Below is a small trained network, with its code and all its weights. Each question gives an input and a class and asks what happens when units are switched off, that is, made to give their printed mean instead of their output.

import numpy as np


def w(rows, s, z=0):
    codes = np.array(rows[::2]) - 128.0
    scale = np.full(codes.shape[1], s)
    scale[-1] = z or s
    return codes * scale


def norm(h):
    return h / np.sqrt((h * h).mean(-1, keepdims=True) + 1e-5)


def f(y):
    return np.maximum(y, 0)


def log_softmax(a):
    a = a - a.max(-1, keepdims=True)
    return a - np.log(np.exp(a).sum(-1, keepdims=True))


def net(x, mask):
    res = np.array(x, float).reshape(1, 7) / 4 @ E
    u = 0
    for l in range(2):
        y = f(norm(res) @ A[l][:, :-1].T + A[l][:, -1])
        res = res + np.where(mask[u : u + 5], y, B[l][:, -1]) @ B[l][:, :-1]
        u += 5
    return log_softmax(norm(res)[-1] @ U[:, :-1].T + U[:, -1])


A, B = {}, {}
E = w([
[168,164,52,184,103,138,89,94,243,101,145],'x0',
[95,55,69,192,180,2,100,127,130,184,170],'x1',
[150,109,116,137,117,144,134,118,117,155,117],'x2',
[145,102,156,123,106,117,109,137,135,111,118],'x3',
[169,146,121,103,107,121,101,134,102,142,157],'x4',
[131,112,136,142,141,139,136,106,133,145,103],'x5',
[167,175,199,187,116,70,220,227,129,143,89],'x6',
],0.0083)
A[0] = w([
[169,130,153,128,162,124,185,180,173,161,152,182],'L0N1',
[160,187,190,64,46,167,240,95,175,128,138,135],'L0N2',
[72,123,104,212,118,182,89,117,151,145,171,204],'L0N3',
[180,113,102,2,131,231,203,126,145,56,125,254],'L0N4',
[224,185,128,106,150,167,224,180,132,67,52,111],'L0N5',
],0.0062,0.0013)
B[0] = w([
[167,159,108,143,134,198,210,159,38,66,83,195],'L0N1',
[127,82,149,203,118,178,131,51,85,109,208,242],'L0N2',
[143,113,163,125,86,68,70,98,148,140,154,187],'L0N3',
[47,174,142,129,166,67,142,130,161,137,2,254],'L0N4',
[114,83,163,111,90,149,107,155,166,121,249,248],'L0N5',
],0.0096,0.006)
A[1] = w([
[20,179,150,81,77,193,94,69,162,121,33,149],'L1N1',
[84,127,182,88,130,119,170,164,51,171,78,254],'L1N2',
[57,38,127,73,206,90,118,107,1,118,127,135],'L1N3',
[193,127,100,164,175,61,190,185,133,112,95,76],'L1N4',
[162,229,136,183,92,150,148,130,197,112,108,114],'L1N5',
],0.0094,0.0044)
B[1] = w([
[184,144,88,111,147,75,100,185,93,164,95,239],'L1N1',
[70,146,181,110,201,123,84,137,61,174,154,238],'L1N2',
[90,138,150,125,4,169,225,105,224,116,137,245],'L1N3',
[207,212,57,37,107,124,26,160,119,197,18,176],'L1N4',
[160,107,46,135,114,161,190,96,169,93,96,186],'L1N5',
],0.011)
U = w([
[78,195,175,50,126,95,118,179,94,239,70,154],'0',
[110,106,131,156,22,218,247,90,193,104,159,252],'1',
[232,168,41,147,170,117,81,154,151,125,43,127],'2',
[116,51,97,171,162,64,65,47,200,135,211,18],'3',
[86,116,244,172,202,200,165,157,42,105,200,43],'4',
],0.014,0.0014)

Each question gives the input, the list of numbers given to net, and the class t.
The units are the neurons (one row each of A and B). Each row of codes is followed by its name. A weight is (code - 128) times the scale printed after its matrix; where a second scale follows, it is the last column's (A, B and U).
mask holds one flag per neuron, layer by layer. A switched-off neuron (its flag False) gives its mean, the last column of its row in B, instead of its output. The means were averaged over made-up inputs and are rounded, as every weight is.
A unit's drop is (log p(t) with every unit on - log p(t) with that unit switched off) / (log p(t) with every unit on - log p(t) with every unit switched off).
The circuit of an input: a set's keep is (log p(t) with only the set's units on - log p(t) with every unit switched off) / (log p(t) with every unit on - log p(t) with every unit switched off). Starting from all 10 units, units are removed one at a time, each time the one whose removal leaves the highest keep (on an exact tie, the one counted first), for as long as the keep stays at least 0.8.
units of the circuit, in order: the units of the circuit, biggest drop first
most important unit: the unit with the biggest drop
top k neurons: the k neurons with the biggest drops, biggest first
top k neurons in layer l: the k neurons of layer l with the biggest drops, biggest first
drop when u is switched off: that unit's drop, to one decimal
input [8,6,-6,-3,2,-5,1], class 2: top 4 neurons => [L0N5 L0N2 L1N3 L1N2]
input [-5,6,-5,4,-3,-1,-1], class 1: most important unit => L1N3
input [1,7,4,7,-1,-1,4], class 2: units of the circuit, in order => [L1N4 L1N2]
input [0,0,2,-5,1,4,7], class 4: top 2 neurons => [L1N3 L0N5]
input [1,-1,3,-8,8,-6,6], class 1: top 2 neurons in layer 1 => [L1N2 L1N1]
input [2,1,-1,1,-7,0,8], class 2: units of the circuit, in order => [L1N3 L1N5]
input [7,8,1,-8,-8,-3,2], class 2: top 4 neurons => [L0N5 L1N4 L0N2 L1N3]
input [2,-2,-7,6,0,-8,8], class 1: top 2 neurons in layer 1 => [L1N2 L1N5]
input [7,-3,-2,-5,-3,6,0], class 2: top 2 neurons => [L1N3 L1N1]
input [-7,7,3,-3,-8,-6,0], class 1: top 2 neurons => [L1N3 L0N4]
input [-7,-5,-1,-4,-7,3,1], class 4: top 2 neurons in layer 0 => [L0N2 L0N5]
input [3,2,-6,-2,-1,-4,-1], class 3: top 2 neurons in layer 1 => [L1N3 L1N1]
input [0,-6,6,2,-3,0,8], class 4: top 2 neurons => [L1N3 L0N1]
input [-5,0,7,8,-8,3,4], class 4: top neuron in layer 0 => [L0N4]
input [5,3,-3,-5,-2,-3,7], class 2: drop when L1N4 is switched off => 0.4
input [-7,5,-1,4,-4,1,-7], class 1: drop when L1N3 is switched off => 0.8
input [-1,8,7,1,-3,-2,-6], class 1: drop when L1N3 is switched off => 0.6
input [5,3,-1,-1,1,-3,8], class 2: drop when L0N5 is switched off => 0.0
